Below is a small trained network, with its code and all its weights. Each question gives an input and a target symbol and asks what happens when units are switched off, that is, made to give their printed mean instead of their output.

import numpy as np


def w(rows, s, z=0):
    codes = np.array(rows[::2]) - 128.0
    scale = np.full(codes.shape[1], s)
    scale[-1] = z or s
    return codes * scale


def f(y):
    return np.maximum(y, 0)


def softmax(a):
    e = np.exp(a - a.max(-1, keepdims=True))
    return e / e.sum(-1, keepdims=True)


def log_softmax(a):
    a = a - a.max(-1, keepdims=True)
    return a - np.log(np.exp(a).sum(-1, keepdims=True))


def net(x, mask):
    ids = ['αεζλπτφω'.index(c) for c in x.split()]
    T = len(ids)
    res = E[ids] + P[:T]
    r = res
    for j in range(2):
        rows = slice(4 * j, 4 * j + 4)
        q, k, v = (r @ M[0][rows].T for M in (Q, K, V))
        z = softmax(np.where(np.tri(T) > 0, q @ k.T / 4**0.5, -1e9)) @ v
        o = O[0][rows]
        res = res + np.where(mask[j], z, o[:, -1]) @ o[:, :-1]
    y = f(res @ A[0][:, :-1].T + A[0][:, -1])
    res = res + np.where(mask[2:6], y, B[0][:, -1]) @ B[0][:, :-1]
    return log_softmax(res[-1] @ U[:, :-1].T + U[:, -1])


Q, K, V, O, A, B = {}, {}, {}, {}, {}, {}
E = w([
[38,47,88,100],'α',
[222,22,6,112],'ε',
[175,9,131,160],'ζ',
[144,123,2,179],'λ',
[233,137,77,208],'π',
[153,59,95,33],'τ',
[144,249,90,166],'φ',
[9,54,99,219],'ω',
],0.0099)
P = w([
[102,111,2,167],'0',
[156,145,121,125],'1',
[135,118,121,119],'2',
[131,119,125,122],'3',
[133,121,123,121],'4',
[124,122,122,119],'5',
[121,115,127,121],'6',
[130,114,118,114],'7',
[118,111,126,122],'8',
[117,113,121,117],'9',
[117,106,117,114],'10',
[117,109,114,121],'11',
[104,101,122,120],'12',
[106,98,113,122],'13',
],0.0099)
Q[0] = w([
[96,32,39,92],'H1',
[61,74,86,62],'H1',
[101,21,80,141],'H1',
[90,55,135,176],'H1',
[93,196,36,120],'H2',
[125,131,98,148],'H2',
[107,249,243,96],'H2',
[129,118,89,137],'H2',
],0.013)
K[0] = w([
[127,88,48,112],'H1',
[65,117,77,78],'H1',
[110,76,61,137],'H1',
[83,89,81,157],'H1',
[125,207,154,162],'H2',
[130,135,130,158],'H2',
[144,135,253,12],'H2',
[122,141,106,160],'H2',
],0.016)
V[0] = w([
[77,174,48,177],'H1',
[82,113,139,102],'H1',
[155,73,166,219],'H1',
[70,122,82,72],'H1',
[170,68,123,175],'H2',
[169,179,128,117],'H2',
[84,207,75,131],'H2',
[149,171,174,252],'H2',
],0.011)
O[0] = w([
[68,36,159,109,255],'H1',
[112,151,113,82,104],'H1',
[106,203,211,214,152],'H1',
[166,99,117,10,192],'H1',
[62,29,93,141,216],'H2',
[176,155,113,59,85],'H2',
[72,219,135,77,190],'H2',
[87,153,2,162,104],'H2',
],0.009,0.0077)
A[0] = w([
[138,216,148,164,67],'N1',
[126,109,124,2,98],'N2',
[78,237,120,79,228],'N3',
[206,67,37,114,254],'N4',
],0.0092,0.003)
B[0] = w([
[106,42,168,2,137],'N1',
[185,206,150,52,248],'N2',
[184,170,201,196,165],'N3',
[214,161,67,163,254],'N4',
],0.0093,0.0084)
U = w([
[203,3,254,143,124],'α',
[60,153,8,111,127],'ε',
[169,80,173,242,164],'ζ',
[18,97,128,104,183],'λ',
[56,121,120,29,57],'π',
[117,223,182,140,253],'τ',
[208,78,95,107,47],'φ',
[144,128,188,45,73],'ω',
],0.0053,0.003)

Each question gives the input, a string of symbols that net reads in full, and the target symbol t.
The units are the heads (4 rows each of Q, K, V and O) and the neurons (one row each of A and B). Each row of codes is followed by its name. A weight is (code - 128) times the scale printed after its matrix; where a second scale follows, it is the last column's (O, A, B and U).
mask holds one flag per unit, heads first, then neurons. A switched-off unit (its flag False) gives its mean, the last column of its rows in O or B, instead of its output. The means were averaged over made-up inputs and are rounded, as every weight is.
A unit's drop is (log p(t) with every unit on - log p(t) with that unit switched off) / (log p(t) with every unit on - log p(t) with every unit switched off).
The circuit of an input: a set's keep is (log p(t) with only the set's units on - log p(t) with every unit switched off) / (log p(t) with every unit on - log p(t) with every unit switched off). Starting from all 6 units, units are removed one at a time, each time the one whose removal leaves the highest keep (on an exact tie, the one counted first), for as long as the keep stays at least 0.8.
units of the circuit, in order: the units of the circuit, biggest drop first
top k neurons: the k neurons with the biggest drops, biggest first
which heads matter: for each layer, one digit per head in row order, 1 if its drop is at least 0.15 and else 0, layers parted by /
drop when u is switched off: that unit's drop, to one decimal
input φ ε ε ω φ ζ ζ ω, target τ: which heads matter	11
input φ ε ω, target τ: which heads matter	01
input α ε φ ζ α ζ π φ τ π ω φ ε, target ω: which heads matter	11
input ω ζ π λ ω, target λ: top neuron	(N4)
input π ε π ε ζ λ π τ α, target ε: units of the circuit, in order	(H2 H1)
input τ ε ζ ζ τ ζ ε ε α τ π π α, target φ: units of the circuit, in order	(H1 H2 N4)
input ω π τ τ ζ φ λ, target λ: units of the circuit, in order	(H2 H1 N4 N2)
input τ π α ε, target φ: units of the circuit, in order	(N4 H1)
input α π ε π ω α, target ω: which heads matter	10
input ζ π τ ε, target ζ: units of the circuit, in order	(H1 H2 N2)
input φ π ε π π λ π ζ φ ε ε α, target τ: units of the circuit, in order	(H2 N3 H1)
input φ ω α ζ τ, target τ: units of the circuit, in order	(H2 N3 N2)
input φ α ζ α, target τ: units of the circuit, in order	(H2 N3)
input α φ α α ζ, target ω: which heads matter	11
input ε ε α, target α: which heads matter	01
input ζ ε ε ω ζ ζ ζ τ π, target ζ: units of the circuit, in order	(H2 H1)
input α ε α ζ, target ω: units of the circuit, in order	(H1 N2)
input τ π τ φ ζ α ζ ζ ζ ω τ, target φ: which heads matter	11
input φ π ζ ω ε τ ω π ε ω φ α ε, target τ: units of the circuit, in order	(H2 N3 H1)
input ε ε ε ω ω, target α: units of the circuit, in order	(H2)
input ε ε ε α, target α: drop when H1 is switched off	0.1
input ζ α ε ω π ε φ φ ε, target ζ: drop when H1 is switched off	0.4
input ω ζ ζ λ ζ, target λ: drop when N4 is switched off	0.2
input φ ε λ, target τ: drop when N3 is switched off	0.6
